Below is a small trained network, with its code and all its weights. Each question gives an input and a class and asks what happens when units are switched off, that is, made to give their printed mean instead of their output.

import numpy as np


def w(rows, s, z=0):
    codes = np.array(rows[::2]) - 128.0
    scale = np.full(codes.shape[1], s)
    scale[-1] = z or s
    return codes * scale


def f(y):
    return y / 2 * (1 + np.tanh(0.7978845608 * (y + 0.044715 * y**3)))


def log_softmax(a):
    a = a - a.max(-1, keepdims=True)
    return a - np.log(np.exp(a).sum(-1, keepdims=True))


def net(x, mask):
    res = np.array(x, float).reshape(1, 4) / 4 @ E
    y = f(res @ A[0][:, :-1].T + A[0][:, -1])
    res = res + np.where(mask, y, B[0][:, -1]) @ B[0][:, :-1]
    return log_softmax(res[-1] @ U[:, :-1].T + U[:, -1])


A, B = {}, {}
E = w([
[156,86,254],'x0',
[110,208,223],'x1',
[210,153,128],'x2',
[129,128,128],'x3',
],0.011)
A[0] = w([
[80,101,134,231],'n1',
[118,182,161,71],'n2',
[93,83,201,67],'n3',
[164,71,172,119],'n4',
[74,164,159,103],'n5',
[74,174,164,89],'n6',
[113,7,116,81],'n7',
[118,60,182,76],'n8',
[61,87,118,117],'n9',
[35,90,145,93],'n10',
[49,191,84,90],'n11',
[223,105,116,171],'n12',
[127,90,165,91],'n13',
[133,78,110,72],'n14',
[112,111,80,254],'n15',
[141,208,151,86],'n16',
],0.013,0.0051)
B[0] = w([
[205,172,248,199],'n1',
[150,84,75,167],'n2',
[136,158,55,195],'n3',
[80,172,61,191],'n4',
[206,81,74,173],'n5',
[177,51,58,180],'n6',
[185,107,89,219],'n7',
[65,147,77,185],'n8',
[162,156,113,183],'n9',
[216,196,192,187],'n10',
[100,145,77,222],'n11',
[153,181,157,217],'n12',
[41,182,1,156],'n13',
[167,56,68,155],'n14',
[114,140,168,254],'n15',
[172,81,95,186],'n16',
],0.009,0.0074)
U = w([
[195,3,48,66],'0',
[3,230,27,71],'1',
[215,240,157,102],'2',
[152,173,126,254],'3',
[74,131,224,157],'4',
],0.012,0.0071)

Each question gives the input, the list of numbers given to net, and the class t.
The units are the neurons (one row each of A and B). Each row of codes is followed by its name. A weight is (code - 128) times the scale printed after its matrix; where a second scale follows, it is the last column's (A, B and U).
mask holds one flag per neuron, in row order. A switched-off neuron (its flag False) gives its mean, the last column of its row in B, instead of its output. The means were averaged over made-up inputs and are rounded, as every weight is.
A unit's drop is (log p(t) with every unit on - log p(t) with that unit switched off) / (log p(t) with every unit on - log p(t) with every unit switched off).
The circuit of an input: a set's keep is (log p(t) with only the set's units on - log p(t) with every unit switched off) / (log p(t) with every unit on - log p(t) with every unit switched off). Starting from the 12 units with the biggest drops (on a tie, the unit counted first), units are removed one at a time, each time the one whose removal leaves the highest keep (on an exact tie, the one counted first), for as long as the keep stays at least 0.8.
units of the circuit, in order: the units of the circuit, biggest drop first
top k neurons: the k neurons with the biggest drops, biggest first
drop of u: that unit's drop, to one decimal
input [-7,5,7,-5], class 1: units of the circuit, in order -> [n1]
input [0,0,-4,-1], class 2: units of the circuit, in order -> [n10 n1]
input [-3,8,-6,2], class 0: units of the circuit, in order -> [n6 n5]
input [6,8,7,3], class 0: units of the circuit, in order -> [n16 n2 n6]
input [8,-7,7,5], class 1: units of the circuit, in order -> [n4 n13 n8]
input [-6,3,-8,2], class 2: units of the circuit, in order -> [n10 n1]
input [1,8,-5,0], class 0: top 2 neurons -> [n6 n5]
input [4,-5,2,8], class 3: units of the circuit, in order -> [n6 n5]
input [3,-5,6,-7], class 3: top 3 neurons -> [n12 n1 n10]
input [7,-1,-8,6], class 2: top 2 neurons -> [n10 n1]
input [-8,8,7,-5], class 0: drop of n16 -> 0.4
input [5,-5,8,1], class 2: drop of n8 -> 0.0
input [1,2,-6,-1], class 2: drop of n10 -> 0.4
input [-2,-4,6,-2], class 2: units of the circuit, in order -> [n12]
input [7,7,-2,-4], class 0: drop of n16 -> 0.1
